Below is a small trained network, with its code and all its weights. Each question gives an input and a class and asks what happens when units are switched off, that is, made to give their printed mean instead of their output.

import numpy as np


def w(rows, s, z=0):
    codes = np.array(rows[::2]) - 128.0
    scale = np.full(codes.shape[1], s)
    scale[-1] = z or s
    return codes * scale


def norm(h):
    return h / np.sqrt((h * h).mean(-1, keepdims=True) + 1e-5)


def f(y):
    return np.maximum(y, 0)


def log_softmax(a):
    a = a - a.max(-1, keepdims=True)
    return a - np.log(np.exp(a).sum(-1, keepdims=True))


def net(x, mask):
    res = np.array(x, float).reshape(1, 2) / 4 @ E
    u = 0
    for l in range(3):
        y = f(norm(res) @ A[l][:, :-1].T + A[l][:, -1])
        res = res + np.where(mask[u : u + 6], y, B[l][:, -1]) @ B[l][:, :-1]
        u += 6
    return log_softmax(norm(res)[-1] @ U[:, :-1].T + U[:, -1])


A, B = {}, {}
E = w([
[213,47,174,75,218,253,71],'x0',
[163,33,145,101,50,26,16],'x1',
],0.0054)
A[0] = w([
[189,165,191,87,115,42,209,94],'0.n1',
[91,139,55,159,136,110,45,4],'0.n2',
[3,86,82,139,116,195,78,32],'0.n3',
[71,179,122,144,114,50,131,5],'0.n4',
[64,183,10,116,57,208,188,9],'0.n5',
[50,31,192,104,42,98,87,177],'0.n6',
],0.0053,0.0016)
B[0] = w([
[160,200,130,43,123,151,103,170],'0.n1',
[87,55,193,102,241,164,161,148],'0.n2',
[105,111,52,221,184,211,198,128],'0.n3',
[175,102,127,250,252,135,37,217],'0.n4',
[186,6,183,74,95,181,150,247],'0.n5',
[130,159,211,158,121,203,240,255],'0.n6',
],0.0046,0.004)
A[1] = w([
[210,228,139,124,81,121,129,145],'1.n1',
[97,174,89,64,47,66,139,255],'1.n2',
[76,188,2,207,82,51,144,120],'1.n3',
[141,30,178,162,163,111,156,57],'1.n4',
[169,38,149,89,2,43,67,6],'1.n5',
[212,153,168,106,83,182,115,54],'1.n6',
],0.0065,0.00089)
B[1] = w([
[152,149,179,183,172,124,107,150],'1.n1',
[82,115,145,78,166,135,75,162],'1.n2',
[165,74,105,57,205,144,60,235],'1.n3',
[85,154,138,127,150,130,74,248],'1.n4',
[156,213,136,97,91,166,254,253],'1.n5',
[89,131,78,170,147,45,83,233],'1.n6',
],0.0088,0.0044)
A[2] = w([
[148,138,81,152,123,145,248,115],'2.n1',
[160,139,140,113,111,149,228,171],'2.n2',
[95,128,125,167,143,126,137,96],'2.n3',
[155,130,98,94,141,76,130,64],'2.n4',
[159,111,116,117,130,154,89,2],'2.n5',
[62,190,78,191,140,138,119,126],'2.n6',
],0.011,0.0032)
B[2] = w([
[161,169,146,55,85,82,203,233],'2.n1',
[140,138,147,87,84,97,246,254],'2.n2',
[112,160,156,128,123,89,102,160],'2.n3',
[149,106,85,164,172,195,52,149],'2.n4',
[146,131,119,101,161,140,123,157],'2.n5',
[128,140,150,167,53,83,117,202],'2.n6',
],0.011,0.0069)
U = w([
[161,160,165,71,90,129,226,195],'0',
[161,102,124,85,249,178,62,171],'1',
[106,160,169,204,80,72,72,138],'2',
[87,35,94,137,88,163,143,58],'3',
[126,80,91,150,93,162,126,16],'4',
[105,60,59,144,95,130,131,3],'5',
],0.016,0.0058)

Each question gives the input, the list of numbers given to net, and the class t.
The units are the neurons (one row each of A and B). Each row of codes is followed by its name. A weight is (code - 128) times the scale printed after its matrix; where a second scale follows, it is the last column's (A, B and U).
mask holds one flag per neuron, layer by layer. A switched-off neuron (its flag False) gives its mean, the last column of its row in B, instead of its output. The means were averaged over made-up inputs and are rounded, as every weight is.
A unit's drop is (log p(t) with every unit on - log p(t) with that unit switched off) / (log p(t) with every unit on - log p(t) with every unit switched off).
most important unit: the unit with the biggest drop
k most important neurons: the k neurons with the biggest drops, biggest first
k most important neurons of layer l: the k neurons of layer l with the biggest drops, biggest first
drop when u is switched off: that unit's drop, to one decimal
input [-2,3], class 2: most important unit : 0.n6
input [0,3], class 2: 3 most important neurons : (0.n6 0.n5 1.n6)
input [1,-2], class 2: 2 most important neurons of layer 1 : (1.n3 1.n5)
input [2,-3], class 2: 3 most important neurons : (1.n3 1.n5 0.n6)
input [-8,-6], class 1: 3 most important neurons : (1.n3 0.n6 1.n5)
input [-3,-1], class 2: 2 most important neurons : (0.n5 0.n4)
input [-5,3], class 1: 2 most important neurons : (1.n3 0.n5)
input [3,-2], class 2: 2 most important neurons : (1.n3 1.n5)
input [5,-2], class 1: 2 most important neurons : (1.n5 2.n2)
input [-5,4], class 1: 2 most important neurons : (1.n3 0.n5)
input [3,2], class 2: 2 most important neurons : (1.n3 1.n6)
input [-3,1], class 2: 2 most important neurons : (0.n4 0.n2)
input [-7,5], class 1: 2 most important neurons : (1.n3 0.n5)
input [-1,1], class 2: most important unit : 1.n5
input [-4,1], class 1: drop when 1.n3 is switched off : 0.7
input [-6,-2], class 1: drop when 1.n3 is switched off : 1.0
input [1,1], class 2: drop when 1.n4 is switched off : 0.0
